Below are the code and all the weights of a small trained network. Each question names an input and a class and asks about switching units off, where a switched-off unit gives its printed mean instead of its output.

import numpy as np


def w(rows, s, z=0):
    codes = np.array(rows[::2]) - 128.0
    scale = np.full(codes.shape[1], s)
    scale[-1] = z or s
    return codes * scale


def f(y):
    return np.maximum(y, 0)


def log_softmax(a):
    a = a - a.max(-1, keepdims=True)
    return a - np.log(np.exp(a).sum(-1, keepdims=True))


def net(x, mask):
    res = np.array(x, float).reshape(1, 6) / 4 @ E
    y = f(res @ A[0][:, :-1].T + A[0][:, -1])
    res = res + np.where(mask, y, B[0][:, -1]) @ B[0][:, :-1]
    return log_softmax(res[-1] @ U[:, :-1].T + U[:, -1])


A, B = {}, {}
E = w([
[104,201,118,115,142,56,172,31,179,166],'x0',
[135,130,133,104,110,114,102,132,131,121],'x1',
[61,73,135,99,67,152,206,91,142,111],'x2',
[1,129,176,36,199,150,116,132,53,133],'x3',
[175,140,233,155,98,175,76,74,65,206],'x4',
[181,93,223,139,173,65,171,129,81,54],'x5',
],0.01)
A[0] = w([
[158,164,88,147,228,100,81,160,85,172,54],'n0',
[84,142,74,98,185,73,149,165,150,67,14],'n1',
[151,168,190,137,99,170,108,55,46,160,3],'n2',
[58,130,151,70,226,153,91,111,106,110,126],'n3',
[163,146,53,76,185,129,174,182,130,89,11],'n4',
[134,63,141,130,79,200,118,250,92,119,61],'n5',
[114,80,133,73,61,192,230,67,90,118,242],'n6',
[112,176,62,109,120,204,93,129,131,187,23],'n7',
[138,83,143,143,122,97,109,153,109,182,232],'n8',
[103,213,138,113,124,50,170,44,147,159,90],'n9',
[195,135,161,119,179,104,164,100,96,58,51],'n10',
[110,142,87,116,146,201,130,96,148,128,92],'n11',
[148,78,183,131,199,94,177,109,87,111,53],'n12',
],0.011,0.0043)
B[0] = w([
[139,142,39,67,109,9,155,58,60,144,209],'n0',
[120,141,161,122,86,156,176,197,102,125,225],'n1',
[119,142,152,95,63,171,203,175,141,169,221],'n2',
[182,143,59,167,119,177,132,90,218,86,245],'n3',
[114,139,152,118,107,188,169,137,130,163,203],'n4',
[116,208,166,132,201,119,135,132,130,118,242],'n5',
[167,113,25,102,157,102,130,130,77,106,241],'n6',
[85,61,130,143,110,117,71,168,148,134,208],'n7',
[129,160,70,139,136,162,135,147,126,145,186],'n8',
[141,194,166,145,187,151,81,153,108,149,230],'n9',
[82,87,115,154,106,119,84,124,149,128,203],'n10',
[96,110,121,137,140,96,103,183,115,85,168],'n11',
[87,111,133,142,102,116,44,194,123,113,210],'n12',
],0.013,0.012)
U = w([
[99,149,165,85,67,146,196,176,115,154,76],'0',
[63,83,143,126,115,94,38,167,140,114,91],'1',
[112,193,187,102,252,115,106,132,119,125,95],'2',
[141,121,93,48,133,58,144,103,69,106,147],'3',
[150,134,129,118,126,108,122,145,150,114,247],'4',
[207,145,109,204,93,136,132,97,219,84,132],'5',
[88,100,147,129,155,121,141,87,99,120,141],'6',
[131,89,198,68,133,73,197,51,162,116,103],'7',
],0.011,0.013)

Each question gives the input, the list of numbers given to net, and the class t.
The units are the neurons (one row each of A and B). Each row of codes is followed by its name. A weight is (code - 128) times the scale printed after its matrix; where a second scale follows, it is the last column's (A, B and U).
mask holds one flag per neuron, in row order. A switched-off neuron (its flag False) gives its mean, the last column of its row in B, instead of its output. The means were averaged over made-up inputs and are rounded, as every weight is.
A unit's drop is (log p(t) with every unit on - log p(t) with that unit switched off) / (log p(t) with every unit on - log p(t) with every unit switched off).
The circuit of an input: a set's keep is (log p(t) with only the set's units on - log p(t) with every unit switched off) / (log p(t) with every unit on - log p(t) with every unit switched off). Starting from the 12 units with the biggest drops (on a tie, the unit counted first), units are removed one at a time, each time the one whose removal leaves the highest keep (on an exact tie, the one counted first), for as long as the keep stays at least 0.8.
circuit, biggest first: the units of the circuit, biggest drop first
most important unit: the unit with the biggest drop
top k neurons: the k neurons with the biggest drops, biggest first
drop of u: that unit's drop, to one decimal
input [3,0,-2,5,-5,-5], class 0: circuit, biggest first	[n1]
input [5,-8,-5,8,6,0], class 4: top 2 neurons	[n3 n0]
input [8,7,1,7,-8,-7], class 0: top 2 neurons	[n1 n4]
input [7,8,2,-2,-6,8], class 1: circuit, biggest first	[n10 n12]
input [-6,3,1,-2,0,7], class 1: top 2 neurons	[n10 n12]
input [2,1,-5,-7,2,-8], class 1: top 2 neurons	[n7 n3]
input [-7,5,-1,3,4,-6], class 2: top 3 neurons	[n5 n12 n10]
input [8,1,-3,-7,-8,-8], class 0: circuit, biggest first	[n1 n3]
input [-6,-6,-1,-6,2,0], class 2: top 2 neurons	[n5 n3]
input [-3,4,-7,-2,5,6], class 3: top 2 neurons	[n0 n7]
input [6,2,-8,7,-5,-7], class 3: top 2 neurons	[n0 n12]
input [2,4,-5,-1,-6,2], class 0: circuit, biggest first	[n1 n4]
input [7,4,-8,5,8,-7], class 0: top 2 neurons	[n2 n6]
input [5,-5,-8,7,-4,-4], class 3: circuit, biggest first	[n0]
input [1,-3,5,5,-4,7], class 1: top 3 neurons	[n12 n10 n0]
input [0,-6,7,2,-4,5], class 3: top 2 neurons	[n6 n7]
input [-8,-3,-1,-1,6,-2], class 2: top 3 neurons	[n5 n1 n4]
input [-5,2,-7,-5,-4,6], class 3: top 4 neurons	[n0 n3 n7 n9]
input [8,2,1,1,1,2], class 2: drop of n0	0.0
input [-3,-2,4,-4,-5,-2], class 0: most important unit	n3
input [4,3,-7,-3,-3,-8], class 1: drop of n7	1.2
input [-7,2,-8,-3,-1,-7], class 3: drop of n0	1.6
